Below is a small trained network, with its code and all its weights. Each question gives an input and a target symbol and asks what happens when units are switched off, that is, made to give their printed mean instead of their output.

import numpy as np


def w(rows, s, z=0):
    codes = np.array(rows[::2]) - 128.0
    scale = np.full(codes.shape[1], s)
    scale[-1] = z or s
    return codes * scale


def norm(h):
    return h / np.sqrt((h * h).mean(-1, keepdims=True) + 1e-5)


def f(y):
    return y / 2 * (1 + np.tanh(0.7978845608 * (y + 0.044715 * y**3)))


def softmax(a):
    e = np.exp(a - a.max(-1, keepdims=True))
    return e / e.sum(-1, keepdims=True)


def log_softmax(a):
    a = a - a.max(-1, keepdims=True)
    return a - np.log(np.exp(a).sum(-1, keepdims=True))


def net(x, mask):
    ids = ['ΔΘΛΞΣΩαβγεζμφ'.index(c) for c in x.split()]
    T = len(ids)
    res = E[ids] + P[:T]
    r = norm(res)
    for j in range(3):
        rows = slice(4 * j, 4 * j + 4)
        q, k, v = (r @ M[0][rows].T for M in (Q, K, V))
        z = softmax(np.where(np.tri(T) > 0, q @ k.T / 4**0.5, -1e9)) @ v
        o = O[0][rows]
        res = res + np.where(mask[j], z, o[:, -1]) @ o[:, :-1]
    y = f(norm(res) @ A[0][:, :-1].T + A[0][:, -1])
    res = res + np.where(mask[3:19], y, B[0][:, -1]) @ B[0][:, :-1]
    return log_softmax(norm(res)[-1] @ U[:, :-1].T + U[:, -1])


Q, K, V, O, A, B = {}, {}, {}, {}, {}, {}
E = w([
[147,112,95],'Δ',
[131,112,98],'Θ',
[115,221,251],'Λ',
[198,83,143],'Ξ',
[134,118,92],'Σ',
[137,122,92],'Ω',
[127,106,98],'α',
[131,70,135],'β',
[223,169,77],'γ',
[153,159,97],'ε',
[114,119,100],'ζ',
[129,149,89],'μ',
[95,103,120],'φ',
],0.025)
P = w([
[166,2,31],'0',
[133,13,41],'1',
[107,35,58],'2',
[87,76,102],'3',
[87,97,128],'4',
[81,110,159],'5',
],0.006)
Q[0] = w([
[191,154,76],'H1',
[204,132,244],'H1',
[62,106,118],'H1',
[34,178,98],'H1',
[223,88,195],'H2',
[84,168,172],'H2',
[154,197,137],'H2',
[156,158,23],'H2',
[104,169,147],'H3',
[139,116,80],'H3',
[177,97,51],'H3',
[173,3,36],'H3',
],0.015)
K[0] = w([
[79,117,85],'H1',
[250,129,122],'H1',
[70,149,250],'H1',
[70,210,147],'H1',
[239,66,182],'H2',
[78,186,193],'H2',
[203,233,164],'H2',
[125,166,87],'H2',
[166,46,137],'H3',
[113,150,164],'H3',
[17,171,187],'H3',
[83,193,164],'H3',
],0.014)
V[0] = w([
[203,155,45],'H1',
[157,66,91],'H1',
[183,51,185],'H1',
[144,145,174],'H1',
[152,128,131],'H2',
[185,155,156],'H2',
[97,226,150],'H2',
[177,155,166],'H2',
[88,230,2],'H3',
[134,27,185],'H3',
[234,99,187],'H3',
[192,178,115],'H3',
],0.012)
O[0] = w([
[127,187,108,228],'H1',
[54,153,151,248],'H1',
[15,16,197,117],'H1',
[102,106,97,39],'H1',
[103,124,165,127],'H2',
[1,109,160,67],'H2',
[118,13,30,2],'H2',
[15,53,123,50],'H2',
[144,99,76,252],'H3',
[159,92,164,109],'H3',
[101,164,164,59],'H3',
[40,246,82,116],'H3',
],0.0063,0.0087)
A[0] = w([
[121,124,162,128],'N1',
[79,21,181,120],'N2',
[193,114,195,120],'N3',
[175,4,222,44],'N4',
[179,1,21,155],'N5',
[156,134,83,94],'N6',
[130,181,112,93],'N7',
[204,108,127,88],'N8',
[183,138,210,109],'N9',
[181,82,139,67],'N10',
[16,202,119,248],'N11',
[143,65,25,116],'N12',
[141,112,155,73],'N13',
[30,133,78,253],'N14',
[173,42,45,52],'N15',
[152,136,129,109],'N16',
],0.011,0.0053)
B[0] = w([
[104,106,91,114],'N1',
[237,166,71,160],'N2',
[77,42,133,223],'N3',
[78,186,71,199],'N4',
[69,62,38,252],'N5',
[142,117,128,218],'N6',
[109,179,132,215],'N7',
[124,106,132,232],'N8',
[100,75,157,220],'N9',
[142,152,119,133],'N10',
[2,98,129,246],'N11',
[104,57,127,203],'N12',
[130,130,118,97],'N13',
[37,36,56,178],'N14',
[69,60,160,156],'N15',
[146,123,195,165],'N16',
],0.0079,0.0032)
U = w([
[87,208,198,148],'Δ',
[182,156,193,126],'Θ',
[41,119,153,73],'Λ',
[98,124,169,252],'Ξ',
[169,173,143,128],'Σ',
[153,175,137,107],'Ω',
[169,125,167,137],'α',
[111,83,198,175],'β',
[89,175,118,133],'γ',
[54,153,87,198],'ε',
[209,97,100,178],'ζ',
[153,130,5,45],'μ',
[136,30,101,92],'φ',
],0.025,0.0043)

Each question gives the input, a string of symbols that net reads in full, and the target symbol t.
The units are the heads (4 rows each of Q, K, V and O) and the neurons (one row each of A and B). Each row of codes is followed by its name. A weight is (code - 128) times the scale printed after its matrix; where a second scale follows, it is the last column's (O, A, B and U).
mask holds one flag per unit, heads first, then neurons. A switched-off unit (its flag False) gives its mean, the last column of its rows in O or B, instead of its output. The means were averaged over made-up inputs and are rounded, as every weight is.
A unit's drop is (log p(t) with every unit on - log p(t) with that unit switched off) / (log p(t) with every unit on - log p(t) with every unit switched off).
The circuit of an input: a set's keep is (log p(t) with only the set's units on - log p(t) with every unit switched off) / (log p(t) with every unit on - log p(t) with every unit switched off). Starting from the 12 units with the biggest drops (on a tie, the unit counted first), units are removed one at a time, each time the one whose removal leaves the highest keep (on an exact tie, the one counted first), for as long as the keep stays at least 0.8.
units of the circuit, in order: the units of the circuit, biggest drop first
unit that matters most: the unit with the biggest drop
top k neurons: the k neurons with the biggest drops, biggest first
drop when u is switched off: that unit's drop, to one decimal
input Δ β ζ Σ Θ, target ζ: units of the circuit, in order => (H3 H2)
input γ Δ Δ Θ ε, target ε: units of the circuit, in order => (H2 N11)
input Ω μ Θ Λ Θ, target Θ: units of the circuit, in order => (H3 H1 H2 N5)
input Δ Σ Δ ε Δ, target ε: units of the circuit, in order => (H3 N11)
input Δ μ μ Λ Δ, target Δ: unit that matters most => H3
input Δ β φ, target φ: units of the circuit, in order => (H2 H1)
input Δ μ φ ε, target φ: units of the circuit, in order => (H2 H3 N15)
input Δ β Θ Δ, target β: units of the circuit, in order => (H3 H1)
input Δ Θ ζ Δ, target ζ: units of the circuit, in order => (H3 H2)
input Δ β Δ Ξ, target β: top 2 neurons => (N3 N9)
input μ μ μ Θ Ξ, target μ: units of the circuit, in order => (H1 N2 H3 N4)
input β ζ φ Ω, target φ: top 2 neurons => (N3 N5)
input μ φ ζ Δ Σ, target ζ: top 2 neurons => (N11 N14)
input φ Θ Θ, target φ: units of the circuit, in order => (H3)
input Δ φ Δ Δ, target φ: top 2 neurons => (N3 N4)
input φ Ξ α, target φ: top 3 neurons => (N3 N4 N5)
input μ γ Ξ Δ μ ζ, target μ: drop when N5 is switched off => 0.2
input μ ε μ μ β ε, target μ: drop when N1 is switched off => 0.0
input μ Ξ Θ ζ Ξ α, target ζ: drop when H2 is switched off => 0.4
input Δ Δ β, target β: top neuron => (N3)
